Below are the code and all the weights of a small trained network. Each question names an input and a target symbol and asks about switching units off, where a switched-off unit gives its printed mean instead of its output.

import numpy as np


def w(rows, s, z=0):
    codes = np.array(rows[::2]) - 128.0
    scale = np.full(codes.shape[1], s)
    scale[-1] = z or s
    return codes * scale


def norm(h):
    return h / np.sqrt((h * h).mean(-1, keepdims=True) + 1e-5)


def f(y):
    return np.maximum(y, 0)


def softmax(a):
    e = np.exp(a - a.max(-1, keepdims=True))
    return e / e.sum(-1, keepdims=True)


def log_softmax(a):
    a = a - a.max(-1, keepdims=True)
    return a - np.log(np.exp(a).sum(-1, keepdims=True))


def net(x, mask):
    ids = ['ΔΘΦΨαγεζηλπτω'.index(c) for c in x.split()]
    T = len(ids)
    res = E[ids] + P[:T]
    u = 0
    for l in range(2):
        q, k, v = (norm(res) @ M[l].T for M in (Q, K, V))
        z = softmax(np.where(np.tri(T) > 0, q @ k.T / 2**0.5, -1e9)) @ v
        res = res + np.where(mask[u], z, O[l][:, -1]) @ O[l][:, :-1]
        u += 1
        y = f(norm(res) @ A[l][:, :-1].T + A[l][:, -1])
        res = res + np.where(mask[u : u + 12], y, B[l][:, -1]) @ B[l][:, :-1]
        u += 12
    return log_softmax(norm(res)[-1] @ U[:, :-1].T + U[:, -1])


Q, K, V, O, A, B = {}, {}, {}, {}, {}, {}
E = w([
[165,92,79,88,59,127,185,142],'Δ',
[106,63,126,113,55,143,181,169],'Θ',
[43,122,122,206,92,198,84,124],'Φ',
[135,89,123,249,121,169,133,149],'Ψ',
[129,138,149,96,50,130,124,165],'α',
[101,141,133,182,153,219,190,181],'γ',
[163,152,86,153,185,196,184,107],'ε',
[122,122,134,182,107,247,128,133],'ζ',
[210,191,197,66,154,135,171,155],'η',
[154,120,225,120,106,91,60,115],'λ',
[158,197,129,61,71,175,125,135],'π',
[175,118,123,211,123,201,125,122],'τ',
[177,150,136,120,197,192,169,84],'ω',
],0.02)
P = w([
[118,115,95,20,221,81,28,218],'0',
[105,31,99,51,192,120,63,166],'1',
[148,37,104,104,179,105,105,162],'2',
[137,66,123,99,161,139,112,142],'3',
[143,71,138,104,137,147,98,108],'4',
[164,95,141,115,137,133,141,111],'5',
[150,117,156,118,117,144,143,98],'6',
[150,130,157,131,96,140,150,79],'7',
[136,150,159,139,74,145,158,58],'8',
[126,180,164,159,54,135,169,37],'9',
[124,166,184,139,43,164,192,8],'10',
],0.011)
Q[0] = w([
[135,142,172,181,135,233,145,97],'L0H0',
[99,178,108,11,106,74,111,116],'L0H0',
],0.011)
K[0] = w([
[116,184,167,161,70,88,198,73],'L0H0',
[154,126,77,118,176,124,40,255],'L0H0',
],0.01)
V[0] = w([
[59,90,153,135,83,111,142,132],'L0H0',
[134,109,3,125,96,166,145,175],'L0H0',
],0.0056)
O[0] = w([
[197,181,160,167,168,48,95,192,65],'L0H0',
[117,122,252,71,151,92,163,75,249],'L0H0',
],0.014,0.0015)
A[0] = w([
[129,111,152,179,109,175,119,132,107],'L0N0',
[80,191,125,160,177,123,80,89,70],'L0N1',
[159,122,143,100,110,155,132,100,119],'L0N2',
[160,147,94,47,98,130,104,205,173],'L0N3',
[63,137,165,164,112,194,149,56,69],'L0N4',
[142,177,139,154,248,169,145,153,206],'L0N5',
[186,143,173,145,58,132,151,174,130],'L0N6',
[104,91,23,119,85,143,152,145,252],'L0N7',
[86,82,65,195,137,165,170,136,101],'L0N8',
[161,88,112,100,114,180,111,113,211],'L0N9',
[87,110,131,121,109,79,142,85,172],'L0N10',
[72,67,128,145,72,89,156,131,212],'L0N11',
],0.011,0.0033)
B[0] = w([
[142,113,161,87,228,102,107,79,205],'L0N0',
[82,46,95,178,47,157,239,96,139],'L0N1',
[107,83,128,131,113,121,66,144,222],'L0N2',
[72,122,254,21,117,120,190,34,206],'L0N3',
[209,61,138,118,174,133,103,132,247],'L0N4',
[104,60,61,156,74,103,101,13,225],'L0N5',
[115,77,10,89,79,171,127,117,251],'L0N6',
[150,179,209,94,186,121,82,141,206],'L0N7',
[100,188,160,101,213,186,49,127,200],'L0N8',
[78,212,72,177,118,48,197,157,255],'L0N9',
[144,163,141,109,135,90,34,227,167],'L0N10',
[149,153,147,101,63,186,199,170,218],'L0N11',
],0.0067,0.0071)
Q[1] = w([
[131,81,158,74,191,210,92,2],'L1H0',
[123,187,185,96,108,52,38,147],'L1H0',
],0.0099)
K[1] = w([
[207,178,153,142,54,172,109,57],'L1H0',
[88,129,115,51,159,2,78,68],'L1H0',
],0.0072)
V[1] = w([
[197,150,123,2,146,144,245,88],'L1H0',
[128,80,181,37,62,197,113,232],'L1H0',
],0.006)
O[1] = w([
[145,139,121,119,99,158,162,250,252],'L1H0',
[133,102,55,174,135,79,153,122,215],'L1H0',
],0.015,0.0049)
A[1] = w([
[135,99,76,121,73,81,159,177,102],'L1N0',
[127,119,68,192,132,162,130,46,101],'L1N1',
[180,139,83,134,158,146,75,147,187],'L1N2',
[158,128,73,65,146,175,140,106,147],'L1N3',
[141,170,246,26,131,76,114,176,42],'L1N4',
[68,227,122,184,219,129,112,130,120],'L1N5',
[147,77,162,99,137,137,176,196,209],'L1N6',
[70,121,194,121,119,111,93,128,240],'L1N7',
[152,34,186,104,75,102,202,92,123],'L1N8',
[118,176,97,123,65,147,120,69,5],'L1N9',
[158,82,41,190,99,55,103,38,78],'L1N10',
[159,67,99,137,107,76,147,115,101],'L1N11',
],0.011,0.0019)
B[1] = w([
[133,124,112,105,86,122,163,86,235],'L1N0',
[130,103,124,113,143,75,93,149,200],'L1N1',
[54,155,129,144,129,110,176,157,172],'L1N2',
[136,117,147,149,117,107,126,133,219],'L1N3',
[142,139,122,252,84,72,85,130,213],'L1N4',
[117,170,78,95,88,102,100,121,151],'L1N5',
[160,144,146,161,107,109,122,111,252],'L1N6',
[180,155,156,151,129,157,153,169,162],'L1N7',
[129,206,97,120,105,82,122,139,255],'L1N8',
[135,110,149,179,146,75,147,183,146],'L1N9',
[96,116,102,89,67,179,187,143,194],'L1N10',
[136,176,164,106,113,147,134,127,184],'L1N11',
],0.014,0.0092)
U = w([
[182,169,129,160,90,52,116,155,146],'Δ',
[149,128,68,63,67,145,176,159,234],'Θ',
[85,97,85,158,107,114,157,60,80],'Φ',
[138,101,118,121,114,117,111,86,167],'Ψ',
[114,58,63,160,121,97,150,185,35],'α',
[91,120,164,136,142,100,167,129,160],'γ',
[160,117,198,133,125,164,169,150,133],'ε',
[164,80,119,88,134,89,104,175,175],'ζ',
[143,164,58,142,152,159,145,241,1],'η',
[121,163,3,127,138,106,74,147,75],'λ',
[130,107,92,185,146,120,176,175,39],'π',
[152,135,148,110,126,135,102,116,179],'τ',
[125,196,129,98,135,179,123,159,166],'ω',
],0.011,0.0025)

Each question gives the input, a string of symbols that net reads in full, and the target symbol t.
The units are the heads (2 rows each of Q, K, V and O) and the neurons (one row each of A and B). Each row of codes is followed by its name. A weight is (code - 128) times the scale printed after its matrix; where a second scale follows, it is the last column's (O, A, B and U).
mask holds one flag per unit, layer by layer, with each layer's heads first. A switched-off unit (its flag False) gives its mean, the last column of its rows in O or B, instead of its output. The means were averaged over made-up inputs and are rounded, as every weight is.
A unit's drop is (log p(t) with every unit on - log p(t) with that unit switched off) / (log p(t) with every unit on - log p(t) with every unit switched off).
The circuit of an input: a set's keep is (log p(t) with only the set's units on - log p(t) with every unit switched off) / (log p(t) with every unit on - log p(t) with every unit switched off). Starting from the 12 units with the biggest drops (on a tie, the unit counted first), units are removed one at a time, each time the one whose removal leaves the highest keep (on an exact tie, the one counted first), for as long as the keep stays at least 0.8.
units of the circuit, in order: the units of the circuit, biggest drop first
top k neurons: the k neurons with the biggest drops, biggest first
k most important neurons of layer l: the k neurons of layer l with the biggest drops, biggest first
input α Φ λ λ Ψ, target λ: most important neuron of layer 1 -> L1N5
input Δ τ α τ Θ Θ η ε, target η: units of the circuit, in order -> L1H0, L1N0, L0N0
input η Θ Θ τ, target Θ: units of the circuit, in order -> L0N5, L1N10, L1N4
input τ η λ Ψ λ λ α Ψ τ λ ω, target λ: 2 most important neurons of layer 1 -> L1N5, L1N1
input τ Θ η λ τ ω π ε, target π: 4 most important neurons of layer 0 -> L0N0, L0N4, L0N8, L0N5
input λ Δ ε, target Δ: top 2 neurons -> L0N5, L0N6
input λ Θ Ψ γ Δ, target Δ: 3 most important neurons of layer 0 -> L0N3, L0N7, L0N5
input π ε α γ, target α: top 4 neurons -> L0N11, L0N5, L0N8, L0N0
input ζ Θ γ Φ Ψ λ Δ λ γ, target λ: top 2 neurons -> L0N8, L1N5
input ε η ω Θ ε ε, target ε: top 3 neurons -> L0N6, L0N8, L1N4
input Θ γ π λ τ Θ ε Ψ ω γ, target ω: top 4 neurons -> L0N8, L0N0, L1N5, L1N4
input Δ Δ η ε ζ, target ε: units of the circuit, in order -> L0N0, L1N8, L0N8
input Θ ζ Φ α ω Ψ, target ω: units of the circuit, in order -> L0N8, L0N7, L0H0, L1N4
input α π λ λ, target Θ: units of the circuit, in order -> L1H0, L0H0, L1N10, L1N4
input Ψ ε λ Θ Φ Φ, target Φ: units of the circuit, in order -> L1H0
input Φ λ λ ζ λ Θ, target Δ: 2 most important neurons of layer 0 -> L0N7, L0N3
input τ γ Θ Δ π Θ λ ε γ, target ε: units of the circuit, in order -> L0N4, L1N8, L0N8
input λ Θ ω, target Θ: units of the circuit, in order -> L0N5, L1N10
input λ ζ ε λ Δ, target Δ: units of the circuit, in order -> L0N7, L1N4
input Δ η λ ζ λ λ Θ α Θ η, target Θ: 2 most important neurons of layer 1 -> L1N4, L1N0
input Ψ γ τ Ψ λ τ, target λ: top 3 neurons -> L1N5, L0N8, L0N9
input λ Δ Δ Φ λ λ Θ π ω τ, target ω: 2 most important neurons of layer 1 -> L1N4, L1N2
input η π ζ γ Ψ ε ω γ λ ζ, target λ: top 2 neurons -> L1N5, L0N8
input ω Θ Ψ, target Θ: 3 most important neurons of layer 1 -> L1N10, L1N4, L1N11
input γ Θ τ α Δ α η γ, target η: top 2 neurons -> L0N8, L0N0
input α ω ε τ, target ε: most important neuron of layer 0 -> L0N0
input Δ λ λ η ε ω, target ε: 4 most important neurons of layer 1 -> L1N8, L1N3, L1N4, L1N10
input π λ Δ Θ ω λ γ, target λ: most important neuron of layer 0 -> L0N5
input α Θ α λ α λ λ λ λ Θ ζ, target Θ: 2 most important neurons of layer 0 -> L0N4, L0N6
